In the rows, 128 means zero.
Here are made-up elements, facts about them, and rows of numbers that follow some of those facts. Name the element behind each unnamed row.

Named rows:
[101 144 121 118 126 126 119 126 140 153 162 154 133 143 113 142 133 142
 118 123 151 121 155 142 138 122 122 136 124 107 123 117 127 117 125 132
 106 125] : truplil
[ 88 181 105 127 105 126  85  88 168 126 152 144 101 154 149 115 163 129
 121 134  67  94 183 172 148 143 137 119 173 155 156 147 109 161 233 116
   7 152] : skotros
[ 99 157 138 169 126 126 117 120 104 147 137 133  89 146 156 168 135  81
 138  79 163  55 178  98 127 114 137 149 134 121 125 225 134  92 127 205
 135 127] : noklik
[124 138 126 149 125 117 121 116 143 132 123 164 137 125 130 138 142 162
 123 109 161 120 145 143 109 124 118 127 162 114 149 119 126  93 124 140
 107 124] : rupon
[138 121 132 117 141 129 107 101 172 148 138 156 119 150 121 138 159 151
 138 153 161 101 157 124 121 154 103 116 123 111 156 133 130 127 114 139
 118 130] : trevel
[125 115 135 126 143 140 140  89 144 138 151 137 119 162 126 139 136 166
 127 137 152  87 145 124  93 126 106 134 129 112 136 118 140 114 115 124
 111 122] : brike
[108 117 149 134 139 133 126  99 145 133 150 102 124 122 153 135 142 149
 143 154 124  96 151 132 117 107 132 148 140 123 128 128 131 120 123 127
 126 148] : gifo
[115 121 135 126 134 118 117 117 134 139 138 144 125 139 121 131 138 153
 124 134 136 118 162 127 108 126 111 133 139 106 134 123 127 108 127 125
 100 127] : dezem
[117 122 132 121 138 134 124 105 157 142 153 132 121 137 135 137 140 163
 128 137 146 105 151 120  95 140 106 137 139 110 132 140 128 111 135 121
 106 129] : flasuk
[ 85 158 129 151 126 116  95 133 102 150 144 147  95 162 154 172 127  64
 141  83 161  74 189 103 151 122 136 161 108 106 110 223 132  96 122 185
 139 110] : sidan
[114 170 151 129 156 176 150 153 185 128 153 151 136  57 143 153 130 122
 153 148 136  99 164 117  85 164 149 162 126  64 191 155 124 165  98  87
  43 148] : draka
[106 120 144 136 131 106 111 125 125 136 133 135 136 130 133 125 139 139
 138 139 120 124 164 138 125 109 126 134 138 108 123 115 126 112 128 124
 111 128] : bubro
[116 121 129 136 145 119 130 106 122 125 129 154 131 154 126 140 129 169
 118 123 138 107 155 133  95 105 101 141 143  97 131 119 135  97 126 119
 105 110] : sopes
[116 113 140 120 130 129 107  91 165 139 158 101 119 127 171 136 136 136
 156 138 146 125 133 128  86 171 126 141 145 111 121 142 130 102 127  99
 122 126] : sabi
[105 122 142 148 142 112 122 108 111 125 124 141 129 144 128 139 130 148
 127 130 117  96 157 156 127  86 127 141 140 116 128 109 135 116 106 120
 112 131] : plifes
[123 138 125 140 126 130 123 109 161 140 139 153 129 122 129 139 145 169
 119 115 171 110 139 133  95 145 113 128 160 116 151 135 127  99 128 140
 107 130] : grople
[ 76 148 129 121 145 117  73 143 134 185 106  81 136 118  54 114 140 185
 122 153 192 101 148 155 125 120 142 139 175 151 140 194 147 112  82  59
 140 194] : sastur
[120 114 137 126 133 119 122 108 138 131 142 137 131 145 137 129 137 158
 137 142 141 125 157 123 100 120 114 133 134 100 127 113 132  97 132 128
 113 114] : skevun
[111 126 142 156 134 111 127 106 111 132 125 146 128 146 126 141 131 143
 135 122 132  90 146 161 127  96 137 132 143 120 136  93 134 120  95 129
 112 134] : stegem
[117 135 133 157 118 105 114 126 125 132 117 157 143 119 134 131 141 147
 131 117 141 128 152 151 123 113 132 125 162 111 139 106 123  98 123 142
 114 131] : nizi
[ 99 140 122 121 124 129 119 124 141 152 167 147 132 138 114 139 134 141
 124 125 147 121 152 140 136 121 126 135 125 111 122 116 126 116 126 131
 111 127] : plipan

Facts:
ζ(flunom, biskeklar); ζ(moras, buzam); ζ(noklik, vegrom); ζ(brekik, takik)
ζ(bakem, nodar); ζ(pladok, luplam); ζ(plurun, raro); ζ(nodar, draka)
ζ(stegem, gitel); ζ(skograk, starin); ζ(miskestor, grodun); ζ(skadra, grugri)
ζ(nizi, mogrer); ζ(dagrali, nifu); ζ(teludril, dagrali); ζ(tisi, flonul)
ζ(bizel, gitreba); ζ(dovefli, betras); ζ(dezem, flasuk); ζ(nedir, likotru)
ζ(bozek, grople); ζ(gira, ziza); ζ(mogilo, noklik); ζ(bestor, vidrinon)
ζ(starin, trevel); ζ(luplam, drufleklem); ζ(bezek, fodrun); ζ(fletro, mogilo)
ζ(buskan, flugo); ζ(klivo, buskan); ζ(stevo, flalata); ζ(sopes, gribes)
ζ(drakos, klakul); ζ(gumur, gradra); ζ(buzam, bakem); ζ(sastur, stevo)
ζ(pidramom, vevur); ζ(nuvo, draru); ζ(stedos, brigrirok); ζ(klakul, flunom)
ζ(dreplo, grafon); ζ(gitel, tifla); ζ(nenastok, stibis); ζ(nebrukim, tebrubos)
ζ(rogrun, bestor); ζ(flugo, teludril); ζ(grafon, skevun); ζ(plifes, skadra)
ζ(nifu, tomuluk); ζ(gruflos, dezem); ζ(gruski, furu); ζ(drelikli, briplal)
ζ(tomuluk, stagrodom); ζ(gribes, brike); ζ(stonim, sopes); ζ(kesidro, drelikli)
ζ(togrado, fletro); ζ(skogurun, stomu); ζ(rupon, toder); ζ(gradra, plubu)
ζ(zopli, verik); ζ(grodun, klivo); ζ(zokar, luful); ζ(takik, noku)
ζ(stagrodom, fogi); ζ(gitreba, skotros); ζ(flobrurol, moras); ζ(sidan, togrado)
ζ(draru, tripir); ζ(biskeklar, miskestor); ζ(brigrirok, sekir); ζ(skotros, gruski)
ζ(brope, sidan); ζ(midok, disas); ζ(flizitrol, tribifi); ζ(raro, sabi)
ζ(gredek, rupon); ζ(nadrom, vubiklis); ζ(vidrinon, vaskur); ζ(bruplutras, bresu)
ζ(bubro, fiklim); ζ(vegrom, nedir); ζ(drogrel, rogrun); ζ(betras, brope)
ζ(bresu, sastur); ζ(skevun, klolur); Φ(vevur, noklik); Φ(vevur, verik)
Φ(vevur, miskestor); Φ(vevur, tribifi); Φ(vevur, zizu); Φ(skograk, nabrel)
Φ(skograk, pladok); Φ(skograk, gradra); Φ(dinabos, lutuk); Φ(dinabos, regrak)
Φ(dinabos, tribifi); Φ(dinabos, sekir); Φ(mestelin, starin); Φ(mestelin, regrak)
Φ(mestelin, drakir); Φ(mestelin, zuflas); Φ(zumim, gitreba); Φ(zumim, tripir)
Φ(zumim, sidan); Φ(zumim, gikli); Φ(bitak, stegem); Φ(bitak, miskestor)
Φ(bitak, gesa); Φ(dovefli, dezem); Φ(furistor, rotoplol); Φ(furistor, mabrelu)
Φ(furistor, pefloron); Φ(furistor, bakem); Φ(furistor, zuflas); Φ(voplar, plifes)
Φ(voplar, klolur); Φ(voplar, verik); Φ(voplar, tomuluk); Φ(voplar, fogi)
Φ(furu, grodun); Φ(furu, tifla); Φ(furu, skazil); Φ(gira, stegem)
Φ(gira, sturom); Φ(gira, begrik); Φ(gira, tomuluk); Φ(gira, dorel)
Φ(plotumi, fiklim); Φ(plotumi, sopes); Φ(plotumi, diflor); Φ(plotumi, punas)
Φ(grepliges, flevedrun); Φ(grepliges, gumur); Φ(grepliges, moras); Φ(grepliges, bakem)
Φ(driduve, gredek); Φ(driduve, saza); Φ(driduve, mekek); Φ(driduve, gesa)
Φ(driduve, flosta); Φ(bezek, saza); Φ(bezek, regrak); Φ(bezek, boflir)
Φ(fladom, raro); Φ(fladom, nuvo); Φ(fladom, beflu); Φ(gresa, skadra)
Φ(gresa, grople); Φ(gresa, rupon); Φ(gresa, nizi); Φ(sabi, rubel)
Φ(sabi, boflir); Φ(sabi, sidomos); Φ(drufleplir, deskik); Φ(drufleplir, dagrali)
Φ(drufleplir, trevel); Φ(drufleplir, toder); Φ(drufleplir, stomu); Φ(drufleplir, tipu)
Φ(nenastok, brope); Φ(nenastok, nabrel); Φ(nenastok, gumur); Φ(nenastok, tribifi)
Φ(nenastok, sidan); Φ(nenastok, kono); Φ(nenastok, biskeklar); Φ(nebrukim, verik)
Φ(nebrukim, bruplutras); Φ(nebrukim, sopes); Φ(zekem, flunom); Φ(zekem, luplam)
Φ(zekem, sidomos); Φ(rogrun, dagrali); Φ(rogrun, nadrom); Φ(brukis, brope)
Φ(brukis, bakem); Φ(brukis, flosta); Φ(gruflos, sulomor); Φ(gruflos, deskik)
Φ(gruflos, zopli); Φ(gruflos, bresu); Φ(gruski, vuvudu); Φ(gruski, nilis)
Φ(drelikli, plipan); Φ(drelikli, truplil); Φ(drelikli, bakem); Φ(drelikli, kono)
Φ(drelikli, stonim); Φ(gifo, sturom); Φ(gifo, noku); Φ(gifo, brike)
Φ(kesidro, skadra); Φ(kesidro, buzam); Φ(kesidro, gesa); Φ(kesidro, flosta)
Φ(togrado, rupon); Φ(togrado, skogurun); Φ(togrado, skasel); Φ(togrado, zizu)
Φ(stibis, roza); Φ(stibis, brope); Φ(stibis, truplil); Φ(stibis, gitel)
Φ(butras, sulomor); Φ(butras, fufin); Φ(butras, tripir); Φ(butras, sidomos)
Φ(flalata, betras); Φ(flalata, brezudas); Φ(flalata, drakos); Φ(flalata, gikli)
Φ(draru, zuflas); Φ(grubrur, skazil); Φ(grubrur, takik); Φ(grubrur, tomuluk)
Φ(grugri, klakul); Φ(grugri, drogrel); Φ(grugri, nuvo); Φ(grugri, boflir)
Φ(flizitrol, fodrun); Φ(flizitrol, puledrel); Φ(flizitrol, gitel)

Which element is each row?
No name comes twice in this set of rows, the named rows included.
[ 99 122 147 148 132 115 114 112 128 119 135 114 141 111 164 135 134 151
 138 143 112 114 160 144 120  86 133 157 157 114 123 122 130 100 141 120
 127 139] -> nebrukim
[121 126 133 126 140 111  91 110 148 140 126 159 118 152 134 144 143 128
 144 135 139 115 152 144 132 151 119 132 123 105 138 132 130 127  99 111
 118 115] -> sulomor
[100 114 149 144 113 108 110 112 128 135 148  99 131 116 166 123 131 119
 167 131 127 138 140 148 112 134 161 132 145 120 112 103 127 105 115 114
 121 135] -> bezek
[101 180 142 133 143 166 149 169 166 132 163 169 150  67 132 157 118  99
 157 138 141 111 166 141 120 143 169 166 112  61 174 122 122 173  84  90
  46 145] -> moras
[ 93 132 154 159 123 101 104 141  95 143 127 111 108 129 158 137 141  81
 156 119 123  99 199 100 136 101 144 148 131 114 114 189 126  94 140 187
 129 135] -> dovefli
[ 86 172 111 126 103 129  86  89 174 123 160 124 107 139 163 110 164 133
 127 146  68  99 189 160 141 142 139 125 178 155 149 153 108 153 245 118
  18 157] -> gruski
[114 144 125 148 130 121 120 113 140 133 128 160 133 127 132 147 135 156
 118 106 153 104 142 154 116 119 121 138 158 114 143 130 130 103 118 132
 108 126] -> zizu
[112 132 127 125 145 135 125 108 154 139 142 146 122 135 122 140 137 171
 111 123 139 101 150 124  93 126  94 144 151 107 138 150 129 105 134 121
  94 120] -> fiklim
[ 95  59 194 129 120  81  91 127 153 169 147 139 100  62 134 148 144 131
  98  72  78 127 141 168 128 149  99 152 140 137 114  99  73 131  58 130
 104 156] -> drogrel
[108 128 142 146 112 128 123 104 155 139 159 100 134 103 168 132 142 137
 154 136 153 125 132 143 112 136 149 134 153 124 130 116 126 104 131 130
 133 147] -> driduve
[107 136 133 138 129 148 125  88 177 125 163 107 132 108 176 148 139 162
 136 135 157 104 132 135 103 125 126 158 162 121 131 140 133  98 142 119
 137 140] -> vevur

The same elements again, as new rows of numbers:
Some elements and their rows:
[130 148 131 129 131 131 153 139 114 110 124 122 148 145 146 108 120 112
 142 154 130 152 134 109 138 106 180 139 114] : grodun
[117 129 149 130 137 124 140 152 141 116 129 127 137 128 115 131 115 136
 120 137 138 127 120 136 152 130 132 159 116] : vegrom
[132 148 135 121 138 119 138 147 144 124 132 134 145 126 116 128 126 141
 141 138 131 132 131 116 148 113 140 137 130] : teludril
[136 152 137 122 135 114 141 145 128 138 133 128 138 128 114 121 131 131
 107 138 126 130 144 116 155 117 150 134 139] : gribes
[116 131 157 133 140 120 138 148 129 111 124 118 140 133 124 138 111 118
 124 141 139 138 126 136 144 135 131 152 106] : noklik
[130 143 129 125 137 124 140 146 134 119 129 145 140 128 120 123 121 133
 131 135 133 117 129 122 150 144 141 149 137] : bitak
[140 146 143 132 139 114 132 150 126 120 134 116 132 134 112 134 121 116
 138 142 135 128 128 121 145 127 131 143 118] : regrak
[127 140 124 126 133 133 149 144 126 113 125 145 140 135 132 107 120 124
 129 136 131 123 132 120 149 138 166 155 134] : gifo
[137 144 145 128 136 113 136 147 128 117 130 126 139 134 115 127 121 125
 135 137 137 126 126 123 145 121 128 141 121] : nilis
[121 197 131 132 144 118 131 124 101  93 139 149 123 116 114  82 158 128
 141 167 129  97 128  78 145 164 188 161 140] : gira
[131 144 145 114 138 117 123 143 149 113 133 158 143 144 101  99 126 165
 131 137 134 108 111 135 162  79 177 135 140] : drufleplir
[130 147 132 122 139 119 140 146 145 127 133 131 141 128 115 128 125 144
 139 138 132 131 130 114 150 115 143 138 128] : flugo
[157 145 131 115 133 115 133 149 159 121 146 144 149 116 123 113 110 108
 147 112 134 148 144 129 155 109 131 141 119] : vaskur
[101 195 216 118 130 162 168 130 130 181 185  66  81 115 105  92 100 172
 159  82 180 102 112  97 139 103 157 134 143] : dezem
[150 139 139 110 123 106 120 141 145 105 153 150 132 116 112  80 114 106
 118 112 139 145 161 138 150 157 119 161  97] : plubu
[128 144 130 123 140 122 137 146 137 124 132 145 139 127 113 129 123 127
 138 133 133 114 129 125 149 149 140 148 138] : gresa
[162 139 154 152 147 131 146 165  93 132 117 128 160 132 171 176  90  57
 132  99 135 110 108 154 162  61 123 144 153] : verik
[144 148 147 117 135 117 139 145 159 133 151 131 147 110 119 106 117 108
 109 125 129 161 158 134 161 110 157 153 115] : draka
[142 148 146 128 141 110 134 151 132 128 133 122 138 134 109 135 120 115
 137 146 135 127 128 125 143 138 107 144 121] : mabrelu
[131 147 134 123 139 120 138 148 148 125 132 132 143 127 115 130 127 145
 139 136 131 133 129 116 149 115 144 137 128] : buskan
[153 146 139 120 131 124 144 137 131 131 142 123 157 128 141 103 112  76
 120 132 127 178 166 124 152 102 176 138 118] : brike

Rows to name:
No name comes twice in this set of rows, the named rows included.
[125 145 130 126 134 128 141 145 125 110 124 149 143 127 133 120 122 131
 130 131 131 119 133 120 148 139 153 148 133] -> voplar
[162 139 153 110 133 106 121 144 152 133 136 139 152 147 116 103 108 117
 123 119 133 142 137 147 163  38 168 121 119] -> toder
[110 165 136 139 147 120 140 146 124 108 127 135 116 124 101 135 138 161
 130 163 135  89 108 107 150 143 147 168 129] -> bezek
[138 138 126 128 138 113 131 152 126 116 137 102 115 129 104 147 126 138
 145 141 131 138 127 107 148  99 163 138  97] -> klakul
[ 74 172 193 115 121 166 179 134 116 187 158  88  62 142  92 102 107 230
 138  80 181  48  99 100 136 148 132 131 168] -> dovefli
[144 131 120 132 136 113 126 155 109 109 139  99 100 129 103 153 122 123
 136 131 134 127 128 115 153 101 169 148  83] -> beflu
[114 152 140 125 131 107 133 145 138 118 120 153 108 143  88 109 130 157
 113 160 142  73 121 132 137 214  71 167 125] -> flizitrol
[146 135 143 127 137 127 142 154 149 127 135 136 150 122 133 133 100 111
 129 113 136 136 129 146 160  98 125 157 124] -> mogrer
[133 149 142 126 139 116 136 146 131 122 127 122 147 132 123 136 124 121
 142 147 132 141 133 112 143 124 142 131 120] -> miskestor
[117 118 124 126 123 107 147 154 128 163 101  83  87 163  94 178 133 180
  65 162 123 119 158 117 149 102 169 122 100] -> nuvo
[ 95 125 149 137 137 115 119 146  97  62 103 137 134 145 127 149 124 158
 168 133 149  96  92 119 125 170 112 140 104] -> bruplutras
[159 188 143 119 143 110 121 134 152 102 173 145 147  86 114  76 134  90
 155 128 132 153 153 105 157 123 170 158 109] -> ziza
[149 180 132 126 139 113 146 149 150 167 125 150 127 126 121 137 125 124
 102 147 125  96 148 124 158 120 124 150 151] -> drelikli
[149 143 124 138 138 114 128 155 108 120 135  99  96 130 113 158 120 120
 126 136 135 112 130 117 156  88 174 154  91] -> raro
[134 144 132 127 131 112 147 154 142 112 132 138 140 124 116 114 130 166
 118 129 132 122 119 122 153 113  88 154 136] -> zumim

The same elements again, as new rows of numbers:
Known rows:
[121 108 145 132 152 115 114 114 126 134 142  97 139 131 142  81 103 101
 134 127 134 108 119 161  87  98 117 142 117 102 139 152 136 134 104 146
 109 129 120 119 140] : stonim
[166 135 132 132 130 131 137 142 130 110  90 143 117 154 117 127 160 116
 115  96 115 152 130 155 128 151 145 121 121 139 121  80 128 176 123 106
 133 139 135 150 104] : tebrubos
[117 136 121 130 106 111 116 136 126 123 133 130 133 121 136 126 121 146
 129 122 128 135 119 115 141 141 117 115 120 127 136 127 145 122 148 133
 134 127 113 121 138] : vidrinon
[101 138  72 129 131 210 155 122 149  75 118 126 157 109 125 197 127 136
 119 124 114 154 173  80 155 118 157 150 142 165  70 132 122 124  89 135
 119 124 182 104 107] : stomu
[130 141 119 150 123 142  91  86 120 149 137 117  84 128  88 133 130 133
 161 100 137 134 114 131 113 184 147 119  99 122 121 104 107 108 162 102
 181 132 140 135 135] : plotumi
[141 129 115 124 132 160 137 123 128  98 104 116  96 132 131 157 141 124
 113 141 124 147 161  81 130 135 156 115 134 175  95 118 113 133 108 126
 160 115 157 106 117] : disas
[129 127 138 139 127 122 106 134 133 156 115 155 134 153 121 143 124 119
 136 125 162 126 127 100 138 147 125  95 114 140 112 120 138 121 136 133
 148 137 117 130 121] : zekem
[ 91 145 157 139 130  96 110 142 149 172 145 170 196 132  63  86 128 139
 164 129 150 138 100 145 142 143  96 146 124 126 144 143 189 147 180 150
 140 139 114 162 155] : nenastok
[123 137 120 131 139 138 147 129 137 121 119 121 135 131 103  96 134 138
 125 129 117 121 127 141 121 101 122 152 134 112 139 141 128 148 115 128
 113 135 131 129 115] : brope
[123 168 115 124  90 104 138 164 159 115  93 172 170 140  70 108 160 164
 127 110 118 166 116 118 167 150 127 136 127 139 129  95 162 198 188 129
 157 129 126 156 128] : stibis
[124 128 120 123 136 125 141 125 142 113 131 115 135 117 134 107 125 126
 115 132 121 125 132 127 114 112 130 137 135 121 135 143 119 149 123 135
 120 122 129 131 133] : mabrelu
[128 128 120 124 137 126 147 126 142 118 133 128 135 119 132 108 124 132
 114 129 118 119 130 129 120 121 124 132 131 116 132 140 115 145 121 131
 122 121 126 130 127] : drakir
[136 152 142 142 147 127 139 138 131 119 137 143  94 122 135 139 123 117
 127 125 145 127 136 121 100  80 140 124 126 118 132 154 147 119 139 145
 102 121 116 121  84] : gikli
[131 135 148 145 125 118  94 139 130 145 111 141 115 147 111 136 132 115
 140 133 162 137 132  99 126 122 134 109 116 141 119 130 155 126 147 147
 143 133 121 121 112] : zumim
[161 138 107 162 150 125 139 121 102  68  92 104  57 137 157 133 135 134
  82  92 116 161 140 117 129 139 133  72 107 149 145 115 121 133  80 123
  96 152 101 117  67] : tripir
[126 129 122 124 134 128 148 128 133 116 132 119 130 120 134 113 126 131
 121 131 115 123 131 133 122 118 129 134 132 119 133 137 121 138 123 125
 123 121 128 130 132] : flosta
[129 129 123 126 133 131 141 128 132 117 133 127 127 119 135 129 125 130
 123 125 119 122 128 135 119 120 127 134 129 118 132 134 120 129 124 126
 116 126 128 128 122] : nilis
[125 124 137 131 116 117 102 125 127 145 116 117 132 147 111 116 135 127
 139 136 133 137 122 116 139 157 126 123 123 145 122 112 127 134 135 128
 159 133 131 124 149] : gresa
[160 139 125 118 119 133 142 147 143 124 100 156 132 139 116 140 160 116
 120 117 118 144 134 138 135 137 152 139 133 138 109  90 121 172 147 110
 141 125 145 150 114] : flasuk
[122 127 122 125 131 122 133 127 144 106 125 100 140 116 128  95 126 121
 115 136 110 131 132 127 114 100 129 144 135 124 139 139 126 162 125 142
 118 121 132 126 136] : puledrel
[120 147 114 139 122 102 143 136 142 109 131 131 135 104 112 102 131 149
 117 125 108 140 113 130 143 123 114 134 137 119 162 146 138 145 148 138
 101 132 102 147 116] : gradra

Rows to name:
No name comes twice in this set of rows, the named rows included.
[ 98 132 130 138 142  95 137 121 133 133 156 124 159 101 109  89 115 141
 132 134 127 124 107 146 134 122  99 137 132 109 171 168 147 121 143 149
  94 138  97 157 138] -> gumur
[134 132 117  98  86 118 125 159 146 140 150 168 144 123 188 150 100 115
 131 114 145  75 125 131 104  68 134 125 122  63 106 127 111 131 171 132
 117  95 122 100 132] -> luplam
[120 181 114 146  99 147 117 150 132 137  84 159  73 148  76 164 152 167
 130 162 161 140 153  37 157  79 146 108 134 129 119 143 147 116 164 144
 151 131 124  91  63] -> flalata
[149 142 108  92  46 112 108 166 145 117 117 151 126 136 175 154 130 125
 128 120 126 107 129 121 122  99 150 133 122  86 101  85 105 157 187 120
 153  94 136  95 141] -> drufleklem
[ 49 118 169 136 164 116 141  82  58 145 172 125 158 173  96 198 235 103
 118 205 199  97  44 139 100 112  79 174 102 120 145 110 164 144 131 148
 161 222 126  96 161] -> dovefli
[153  89 176 109 109  79  61 138 114 210 143 131 131 124 116 139 130  86
 156 166 145 112 111 147 152 150 125 136 156 131 150 128 112  94 169 127
 124 133 107 179 168] -> gira
[124  97 148 119 133 124  85 119 132 186 149 119 141 130 124 129 114  90
 151 167 153  88 125 128 117 103 127 146 139 107 125 147 101 103 139 139
 122 126 129 139 150] -> bizel
[140 120 140 132 129 126 102 127 118 132 116 115 116 151 141 117 125 114
 131 114 134 124 125 143 113 127 126 123 112 119 119 107 125 136 115 124
 133 136 129 115 127] -> gribes
[118 137 173 152 168 120 119 124 123 143 162 141  91 110 139 130 101  99
 142 140 168 114 135 123  74  58 129 117 123 115 140 189 172  89 138 167
  88 120 109 110  92] -> drakos
[ 90 143  74 139 114 168 127 126 140 126 133 135 157 111 107 164 119 164
 132 140 128 110 139  87 164 100 119 153 144 109 124 165 114  97 119 142
  93 141 133 117 105] -> bresu
[161 134  87 110  98 156 133 138 134 134  78 107 100 162 116 112 152 137
 114 138 104  86 135 144 130  75 145 167 136  62 122  96  49 160 111  89
 117 139 149 118  98] -> grople
[120 109 136 147 154 102 107 110 128 180 140 121 136 113  72 117 135 126
 135 163 143 124 112 119 160 157 107 131 153 136 170 166 109  97 135 131
  98 160  92 194 129] -> pidramom

